Look-ups in named tables: a row name and a column name give one cell, copied from the table.

Table kiza
|  | gud | zit | dalegin | fufusa | pudovab | pasifi | dimope | rafo | vid |
|---|---|---|---|---|---|---|---|---|---|
| sel | 0.9 | 0.4 | 0.6 | 0.7 | 0.6 | 0.7 | 0.3 | 0.5 | 0.6 |
| fitomu | 0.5 | 0.6 | 0.3 | 0.5 | 0.2 | 0.1 | 0.4 | 0.4 | 0.4 |
| pibi | 0.4 | 0.7 | 0.5 | 0.6 | 0.6 | 0.6 | 0.5 | 0.6 | 0.6 |
| kad | 0.6 | 0.4 | 0.5 | 0.5 | 0.5 | 0.6 | 0.7 | 0.5 | 0.4 |
| tep | 0.3 | 0.8 | 0.6 | 0.5 | 0.3 | 0.5 | 0.6 | 0.7 | 0.5 |
| fomage | 0.4 | 0.6 | 0.5 | 0.6 | 0.6 | 0.6 | 0.6 | 0.8 | 0.4 |
| patibu | 0.4 | 0.6 | 0.4 | 0.4 | 0.3 | 0.5 | 0.6 | 0.5 | 0.3 |
| saserit | 0.4 | 0.6 | 0.6 | 0.3 | 0.5 | 0.4 | 0.5 | 0.5 | 0.6 |
| kudif | 0.3 | 0.7 | 0.4 | 0.6 | 0.4 | 0.4 | 0.7 | 0.5 | 0.4 |
| nobisi | 0.5 | 0.2 | 0.9 | 0.5 | 0.8 | 0.7 | 0.3 | 0.4 | 0.7 |
| kefeni | 0.5 | 0.9 | 0.3 | 0.6 | 0.5 | 0.4 | 0.6 | 0.4 | 0.5 |
| tob | 0.6 | 0.7 | 0.6 | 0.5 | 0.6 | 0.6 | 0.4 | 0.5 | 0.6 |
| madis | 0.6 | 0.6 | 0.5 | 0.6 | 0.5 | 0.4 | 0.4 | 0.4 | 0.5 |

What is the gud of madis in kiza?
0.6
What is the pudovab of madis in kiza?
0.5
What is the dalegin of tob in kiza?
0.6
What is the rafo of kad in kiza?
0.5
What is the dalegin of fitomu in kiza?
0.3
What is the vid of tep in kiza?
0.5
What is the pudovab of fomage in kiza?
0.6
What is the pudovab of kudif in kiza?
0.4
What is the vid of kudif in kiza?
0.4
What is the rafo of kudif in kiza?
0.5
What is the pudovab of tep in kiza?
0.3
What is the fufusa of kefeni in kiza?
0.6
What is the dimope of patibu in kiza?
0.6

linibo =
,lavage,fupopet,turukev,kas,fip,roratip
kefene,127,165,193,146,192,152
dup,82,157,153,141,141,192
lalobi,124,132,158,148,128,132
saso,220,69,152,114,133,173
pilugip,125,230,137,150,161,127
vil,148,170,87,187,164,224
minuve,235,204,147,187,56,120
niteza,139,151,132,191,143,78
rig,96,155,151,168,167,55
funari,193,66,142,185,200,199
lurutuk,86,75,238,157,118,114
gagim,177,184,156,130,146,182

rig, fupopet -> 155
saso, lavage -> 220
dup, roratip -> 192
vil, lavage -> 148
funari, fupopet -> 66
minuve, fupopet -> 204
gagim, fupopet -> 184
niteza, fupopet -> 151
pilugip, turukev -> 137
lalobi, fupopet -> 132
minuve, lavage -> 235
pilugip, fip -> 161
niteza, kas -> 191
rig, lavage -> 96
funari, lavage -> 193
minuve, turukev -> 147
lurutuk, kas -> 157
vil, fupopet -> 170
minuve, roratip -> 120

Table nepo
fields: sori, tikalin, tesosus, zamani, morigor, kug, fur, lilusu, guvezo, munud
vepe: [7508, 4453, 4773, 7834, 3211, 4606, 9551, 4997, 6307, 3217]
diri: [7432, 3099, 8593, 7102, 7897, 1244, 9397, 1669, 3873, 8484]
fer: [5009, 8471, 8332, 1858, 7451, 1735, 5186, 6890, 3405, 3305]
vol: [3593, 7456, 7169, 3581, 8459, 9474, 3015, 7175, 6156, 8622]
giv: [3851, 2055, 2425, 2868, 1480, 7294, 6281, 7651, 6499, 8289]

What is the munud of vepe in nepo? 3217
What is the morigor of vepe in nepo? 3211
What is the munud of vol in nepo? 8622
What is the kug of fer in nepo? 1735
What is the lilusu of vol in nepo? 7175
What is the guvezo of diri in nepo? 3873
What is the sori of giv in nepo? 3851
What is the tesosus of vepe in nepo? 4773

nidurat:
fields: vuzo, tobo, degize, bilore, rafu, silado
nozare: [-244, -754, -324, 76, -223, 22]
vogabu: [182, -972, -466, 694, -713, 287]
diviso: [-20, -587, 80, -70, -372, 379]
lelabek: [527, -250, -266, 362, -226, 502]
tinune: [-192, 585, -762, -209, 232, 388]
nak: [-55, -979, 16, 295, -89, 51]
guv: [212, 482, -288, 322, 142, 344]
sudotod: [-224, 384, -670, -81, 16, 428]
rom: [300, 122, 117, 630, 41, -29]
kovof: [-629, -832, -967, 146, -703, -450]

What is the vuzo of nozare in nidurat?
-244
What is the degize of vogabu in nidurat?
-466
What is the rafu of kovof in nidurat?
-703
What is the bilore of lelabek in nidurat?
362
What is the rafu of lelabek in nidurat?
-226
What is the silado of sudotod in nidurat?
428
What is the vuzo of lelabek in nidurat?
527
What is the silado of rom in nidurat?
-29
What is the vuzo of nak in nidurat?
-55
What is the bilore of nak in nidurat?
295
What is the degize of nak in nidurat?
16
What is the degize of nozare in nidurat?
-324

